Below are the code and all the weights of a small trained network. Each question names an input and a target symbol and asks about switching units off, where a switched-off unit gives its printed mean instead of its output.

import numpy as np


def w(rows, s, z=0):
    codes = np.array(rows[::2]) - 128.0
    scale = np.full(codes.shape[1], s)
    scale[-1] = z or s
    return codes * scale


def norm(h):
    return h / np.sqrt((h * h).mean(-1, keepdims=True) + 1e-5)


def f(y):
    return y / 2 * (1 + np.tanh(0.7978845608 * (y + 0.044715 * y**3)))


def softmax(a):
    e = np.exp(a - a.max(-1, keepdims=True))
    return e / e.sum(-1, keepdims=True)


def log_softmax(a):
    a = a - a.max(-1, keepdims=True)
    return a - np.log(np.exp(a).sum(-1, keepdims=True))


def net(x, mask):
    ids = ['αδζθμξ'.index(c) for c in x.split()]
    T = len(ids)
    res = E[ids] + P[:T]
    u = 0
    for l in range(2):
        r = norm(res)
        for j in range(2):
            rows = slice(4 * j, 4 * j + 4)
            q, k, v = (r @ M[l][rows].T for M in (Q, K, V))
            z = softmax(np.where(np.tri(T) > 0, q @ k.T / 4**0.5, -1e9)) @ v
            o = O[l][rows]
            res = res + np.where(mask[u + j], z, o[:, -1]) @ o[:, :-1]
        u += 2
        y = f(norm(res) @ A[l][:, :-1].T + A[l][:, -1])
        res = res + np.where(mask[u : u + 12], y, B[l][:, -1]) @ B[l][:, :-1]
        u += 12
    return log_softmax(norm(res)[-1] @ U[:, :-1].T + U[:, -1])


Q, K, V, O, A, B = {}, {}, {}, {}, {}, {}
E = w([
[248,146,251,172,100,33],'α',
[225,177,115,195,137,89],'δ',
[185,141,72,209,79,115],'ζ',
[140,27,211,150,24,42],'θ',
[101,120,168,81,166,36],'μ',
[148,46,186,210,173,132],'ξ',
],0.012)
P = w([
[129,89,71,120,136,83],'0',
[65,160,115,150,106,109],'1',
[171,62,152,193,208,7],'2',
[109,122,191,93,110,172],'3',
[132,98,69,53,129,162],'4',
[132,75,196,193,250,94],'5',
[134,144,194,98,105,179],'6',
[29,140,104,238,36,149],'7',
],0.016)
Q[0] = w([
[132,57,104,130,76,197],'0.h0',
[120,225,172,98,142,234],'0.h0',
[176,80,173,150,120,209],'0.h0',
[131,193,86,213,172,164],'0.h0',
[122,179,60,169,72,184],'0.h1',
[55,143,143,85,104,168],'0.h1',
[39,160,200,253,133,104],'0.h1',
[197,45,108,91,167,198],'0.h1',
],0.013)
K[0] = w([
[126,91,130,215,169,166],'0.h0',
[172,230,55,135,172,128],'0.h0',
[166,152,142,153,218,179],'0.h0',
[169,154,106,143,40,190],'0.h0',
[185,115,81,159,54,86],'0.h1',
[213,166,131,146,137,48],'0.h1',
[203,54,125,81,165,229],'0.h1',
[98,159,182,249,98,134],'0.h1',
],0.013)
V[0] = w([
[67,47,102,140,35,146],'0.h0',
[203,146,127,101,64,101],'0.h0',
[78,160,149,83,129,104],'0.h0',
[175,168,172,143,136,176],'0.h0',
[158,29,174,183,107,166],'0.h1',
[174,114,220,12,247,86],'0.h1',
[171,154,151,86,1,63],'0.h1',
[92,184,141,113,133,142],'0.h1',
],0.01)
O[0] = w([
[181,145,56,130,144,137,210],'0.h0',
[140,147,145,135,201,161,170],'0.h0',
[163,96,133,205,109,133,102],'0.h0',
[97,137,161,114,139,74,42],'0.h0',
[146,74,102,153,160,200,253],'0.h1',
[187,114,112,11,140,97,218],'0.h1',
[168,189,173,128,73,166,242],'0.h1',
[155,128,109,165,115,59,16],'0.h1',
],0.011,0.0053)
A[0] = w([
[99,184,61,114,55,52,92],'0.n0',
[109,166,142,160,53,128,110],'0.n1',
[152,140,176,118,234,125,124],'0.n2',
[48,136,96,103,112,170,129],'0.n3',
[131,113,62,134,205,52,79],'0.n4',
[172,127,82,100,135,159,78],'0.n5',
[105,146,106,187,114,69,144],'0.n6',
[64,202,119,176,130,104,145],'0.n7',
[142,100,174,158,139,101,79],'0.n8',
[181,153,150,166,179,85,2],'0.n9',
[148,198,117,77,61,118,55],'0.n10',
[6,120,78,99,152,137,128],'0.n11',
],0.016,0.0078)
B[0] = w([
[210,137,205,147,186,101,173],'0.n0',
[145,210,80,44,234,131,199],'0.n1',
[124,127,171,207,82,101,253],'0.n2',
[168,183,1,207,116,52,148],'0.n3',
[169,149,233,163,170,70,198],'0.n4',
[98,89,189,7,109,150,180],'0.n5',
[154,65,204,116,145,52,157],'0.n6',
[84,83,227,60,24,39,170],'0.n7',
[116,121,20,138,92,119,154],'0.n8',
[7,167,48,77,171,153,152],'0.n9',
[169,53,120,208,34,209,179],'0.n10',
[128,7,54,159,116,188,144],'0.n11',
],0.0097,0.006)
Q[1] = w([
[90,213,111,86,86,76],'1.h0',
[172,162,80,186,77,54],'1.h0',
[190,126,130,129,91,64],'1.h0',
[206,45,159,159,129,88],'1.h0',
[99,193,110,160,93,106],'1.h1',
[82,123,179,122,99,188],'1.h1',
[247,146,147,123,80,129],'1.h1',
[121,109,167,118,191,142],'1.h1',
],0.014)
K[1] = w([
[116,254,56,27,86,132],'1.h0',
[95,128,83,36,27,64],'1.h0',
[183,114,151,67,109,69],'1.h0',
[184,53,216,159,130,45],'1.h0',
[178,194,47,175,23,168],'1.h1',
[77,16,124,150,74,124],'1.h1',
[235,100,201,64,83,77],'1.h1',
[106,106,187,164,183,114],'1.h1',
],0.0096)
V[1] = w([
[88,23,137,210,100,192],'1.h0',
[39,139,153,97,227,92],'1.h0',
[189,218,39,145,244,243],'1.h0',
[182,112,192,130,225,108],'1.h0',
[128,86,223,111,213,116],'1.h1',
[192,87,39,104,140,117],'1.h1',
[106,60,130,96,102,60],'1.h1',
[142,38,85,254,153,68],'1.h1',
],0.0069)
O[1] = w([
[153,106,1,138,94,84,156],'1.h0',
[161,100,163,103,141,130,63],'1.h0',
[142,175,167,176,66,54,52],'1.h0',
[87,77,114,148,112,105,254],'1.h0',
[164,197,54,182,157,128,233],'1.h1',
[95,146,165,126,83,99,148],'1.h1',
[126,200,120,167,106,106,174],'1.h1',
[160,189,195,128,76,169,135],'1.h1',
],0.0087,0.0051)
A[1] = w([
[176,145,134,108,95,166,148],'1.n0',
[119,85,138,152,184,121,68],'1.n1',
[141,143,106,169,80,153,132],'1.n2',
[58,131,151,144,106,116,45],'1.n3',
[128,166,176,166,152,115,78],'1.n4',
[126,136,93,53,123,193,41],'1.n5',
[146,115,154,104,97,115,82],'1.n6',
[108,254,54,114,101,165,2],'1.n7',
[146,156,58,182,144,172,101],'1.n8',
[151,175,81,40,194,50,77],'1.n9',
[136,106,142,120,165,68,102],'1.n10',
[200,139,125,99,162,123,123],'1.n11',
],0.021,0.011)
B[1] = w([
[134,160,139,161,128,109,255],'1.n0',
[97,203,125,131,82,125,164],'1.n1',
[112,137,106,103,159,161,231],'1.n2',
[75,103,178,181,81,150,137],'1.n3',
[98,95,90,101,131,156,178],'1.n4',
[175,174,165,110,18,171,165],'1.n5',
[112,144,112,138,155,85,161],'1.n6',
[82,222,109,122,177,68,193],'1.n7',
[121,74,131,86,94,97,219],'1.n8',
[152,81,221,6,197,108,186],'1.n9',
[160,162,154,108,133,159,194],'1.n10',
[78,95,121,176,108,122,213],'1.n11',
],0.017,0.009)
U = w([
[213,183,122,111,82,194,123],'α',
[90,215,65,131,175,73,192],'δ',
[12,110,193,158,90,103,3],'ζ',
[128,46,28,118,158,111,180],'θ',
[177,98,189,54,213,106,152],'μ',
[222,132,144,254,182,60,94],'ξ',
],0.0089,0.0037)

Each question gives the input, a string of symbols that net reads in full, and the target symbol t.
The units are the heads (4 rows each of Q, K, V and O) and the neurons (one row each of A and B). Each row of codes is followed by its name. A weight is (code - 128) times the scale printed after its matrix; where a second scale follows, it is the last column's (O, A, B and U).
mask holds one flag per unit, layer by layer, with each layer's heads first. A switched-off unit (its flag False) gives its mean, the last column of its rows in O or B, instead of its output. The means were averaged over made-up inputs and are rounded, as every weight is.
A unit's drop is (log p(t) with every unit on - log p(t) with that unit switched off) / (log p(t) with every unit on - log p(t) with every unit switched off).
The circuit of an input: a set's keep is (log p(t) with only the set's units on - log p(t) with every unit switched off) / (log p(t) with every unit on - log p(t) with every unit switched off). Starting from the 12 units with the biggest drops (on a tie, the unit counted first), units are removed one at a time, each time the one whose removal leaves the highest keep (on an exact tie, the one counted first), for as long as the keep stays at least 0.8.
circuit, biggest first: the units of the circuit, biggest drop first
k most important neurons: the k neurons with the biggest drops, biggest first
top k neurons in layer l: the k neurons of layer l with the biggest drops, biggest first
which heads matter: for each layer, one digit per head in row order, 1 if its drop is at least 0.15 and else 0, layers parted by /
input μ θ α θ α θ θ ζ, target α: circuit, biggest first => 0.h1
input θ θ α δ δ α, target δ: top 2 neurons in layer 0 => 0.n9, 0.n2
input θ θ ξ δ θ δ α, target ξ: which heads matter => 01 / 01
input θ μ δ, target μ: circuit, biggest first => 0.n9, 1.n9
input θ θ θ θ μ, target δ: circuit, biggest first => 0.h1, 1.n7
input ξ μ θ μ, target α: which heads matter => 10 / 10
input δ θ θ μ θ θ μ ξ, target δ: which heads matter => 00 / 00
input θ θ α θ θ δ θ, target ζ: which heads matter => 10 / 10
input δ δ θ δ δ, target μ: which heads matter => 01 / 00
input δ θ ζ, target θ: which heads matter => 11 / 00
input ζ ζ θ ζ θ θ α, target ξ: which heads matter => 10 / 00
input μ ξ δ θ ζ α, target θ: 2 most important neurons => 1.n8, 0.n9
input δ α δ, target δ: 4 most important neurons => 0.n9, 0.n2, 1.n1, 0.n1
input θ θ δ θ δ α ξ ζ, target μ: which heads matter => 00 / 00
input μ μ θ ζ δ, target ξ: which heads matter => 01 / 00
input δ δ θ δ ζ μ θ ζ, target ζ: which heads matter => 01 / 00
input μ θ ζ μ, target α: top 3 neurons in layer 0 => 0.n10, 0.n0, 0.n1
input δ ζ μ μ μ, target ζ: circuit, biggest first => 0.h1
input θ θ θ θ, target α: which heads matter => 00 / 00
input δ ξ δ ζ, target δ: 2 most important neurons => 0.n8, 1.n7
input θ θ α θ θ θ ζ α, target δ: most important neuron => 1.n7
input μ θ α θ δ θ θ ζ, target μ: which heads matter => 01 / 00
input θ ζ μ θ δ δ μ μ, target μ: 2 most important neurons => 0.n1, 1.n9
input θ θ θ θ ζ, target δ: which heads matter => 01 / 10
input ζ δ α, target ζ: 4 most important neurons => 0.n9, 0.n2, 0.n1, 0.n3
input θ μ θ δ ξ, target ξ: 2 most important neurons => 0.n10, 0.n0
